[[ -4 -12   9]
 [ -6  11  30]
 [  5 -49  -5]]
->
[[ -6  11  30]
 [  5 -49  -5]]

[[ 37 -15  21  30]
 [ 41 -21  -9  25]
 [ 35 -19   6   6]
 [ 49 -25  -1  39]]
->
[[ 41 -21  -9]
 [ 35 -19   6]]

[[ -4 -39   7  -2]
 [ 11 -31  10  -7]
 [ -9  -7  13  -1]]
->
[[ 11 -31  10]
 [ -9  -7  13]]

[[ 32  -7 -15]
 [-27  39 -29]
 [ 42  -5 -15]]
->
[[-27  39 -29]
 [ 42  -5 -15]]

[[  2 -13  23]
 [-42 -11 -17]
 [  4 -24  49]
 [  9 -46  26]
 [ 17  42  27]]
->
[[-42 -11 -17]
 [  4 -24  49]]

[[  7 -25  -7   6  -7]
 [ 21   2  50 -20 -20]
 [ -3 -23 -16   6  18]]
->
[[ 21   2  50]
 [ -3 -23 -16]]

[[  9   3  11]
 [-12 -12 -10]
 [-35 -43 -25]
 [-14 -19 -11]
 [ -7  -6 -15]]
->
[[-12 -12 -10]
 [-35 -43 -25]]

[[-15   3   8  37  13]
 [-21 -29  -8   0 -20]
 [-12  22   6  29  26]]
->
[[-21 -29  -8]
 [-12  22   6]]
---
[[  1 -43   0  -2 -16   8  31  50 -16  -6 -13]
 [ 14  16   9  16   9  -2  -7 -16  13 -12 -14]
 [ -2  -3 -11  -4  -1  -2   1  25   2  -4   0]
 [-11 -28  15   1   2   5  26  37   6  -8 -11]
 [-11 -34   5  -2 -12 -12  22  39 -13 -13   1]
 [-15 -34  25  -6   0 -14  34   7 -16  -7   4]
 [ -3  -8 -17  -4 -12 -12  -3   9 -15   1   3]
 [  9  -3  -7   3 -11  12   1  11   1   2  -9]]
->
[[-43   0  -2 -16   8  31  50 -16  -6 -13   1]
 [ 16   9  16   9  -2  -7 -16  13 -12 -14  14]
 [ -3 -11  -4  -1  -2   1  25   2  -4   0  -2]
 [-28  15   1   2   5  26  37   6  -8 -11 -11]
 [-34   5  -2 -12 -12  22  39 -13 -13   1 -11]
 [-34  25  -6   0 -14  34   7 -16  -7   4 -15]
 [ -8 -17  -4 -12 -12  -3   9 -15   1   3  -3]
 [ -3  -7   3 -11  12   1  11   1   2  -9   9]]

[[ -9 -12  31 -42 -12   4]
 [  1  -1 -19  49   5  -3]
 [-12 -13  29 -39 -17  10]]
->
[[-12  31 -42 -12   4  -9]
 [ -1 -19  49   5  -3   1]
 [-13  29 -39 -17  10 -12]]

[[-12  10  -7 -15  28 -10 -15]
 [-18 -14   6  41   1   0   7]
 [-20   9 -11   4  39  18  23]
 [  3   3  13 -17 -30  -6   2]
 [ 27 -12   6   4  -8 -12  -2]
 [ -1  16 -18  13   3 -19   6]
 [-14  18  14 -47 -15  13   3]
 [-12   4   1  -4 -18  28  10]
 [ 23  10 -23  16  -9   3 -10]]
->
[[ 10  -7 -15  28 -10 -15 -12]
 [-14   6  41   1   0   7 -18]
 [  9 -11   4  39  18  23 -20]
 [  3  13 -17 -30  -6   2   3]
 [-12   6   4  -8 -12  -2  27]
 [ 16 -18  13   3 -19   6  -1]
 [ 18  14 -47 -15  13   3 -14]
 [  4   1  -4 -18  28  10 -12]
 [ 10 -23  16  -9   3 -10  23]]

[[ 27 -12  36  44 -25 -14 -17 -21 -17 -24 -25]
 [-25  19 -26 -31  17  10  16  15  12  17  17]
 [  4  -1   2   2  -1  -1  -2  -1  -1  -1  -1]
 [  3   1   4   4  -1  -1   1  -2  -1  -1  -1]
 [ -6   5  -9 -11   7   3   4   4   4   7   7]
 [-23  11 -28 -34  21  10  13  17  13  20  21]
 [-18  -2 -23 -31  19  10   7  14  15  19  19]]
->
[[-12  36  44 -25 -14 -17 -21 -17 -24 -25  27]
 [ 19 -26 -31  17  10  16  15  12  17  17 -25]
 [ -1   2   2  -1  -1  -2  -1  -1  -1  -1   4]
 [  1   4   4  -1  -1   1  -2  -1  -1  -1   3]
 [  5  -9 -11   7   3   4   4   4   7   7  -6]
 [ 11 -28 -34  21  10  13  17  13  20  21 -23]
 [ -2 -23 -31  19  10   7  14  15  19  19 -18]]

[[ 18  -4   4   3   9 -18  -3  -1 -40  13  20]
 [ -7  -6 -10   8   1  11  -4 -15 -11   7   5]]
->
[[ -4   4   3   9 -18  -3  -1 -40  13  20  18]
 [ -6 -10   8   1  11  -4 -15 -11   7   5  -7]]

[[ -8 -20  -7]
 [  6 -17  41]
 [  1  19 -44]
 [-17   1 -25]
 [-14  18 -13]
 [ 11 -14  18]
 [  7 -15   7]
 [-12  14  39]]
->
[[-20  -7  -8]
 [-17  41   6]
 [ 19 -44   1]
 [  1 -25 -17]
 [ 18 -13 -14]
 [-14  18  11]
 [-15   7   7]
 [ 14  39 -12]]

[[ 15   2   4  -1  28 -13]
 [ 22   4  31  -3  39   2]
 [ 15   3   6   6  39  -9]
 [  2  16  26   6  24  -7]
 [ 20  -5  16  -3  13 -14]
 [  5  19   7  -3  15 -21]
 [  9   6  23   5  18 -21]]
->
[[  2   4  -1  28 -13  15]
 [  4  31  -3  39   2  22]
 [  3   6   6  39  -9  15]
 [ 16  26   6  24  -7   2]
 [ -5  16  -3  13 -14  20]
 [ 19   7  -3  15 -21   5]
 [  6  23   5  18 -21   9]]
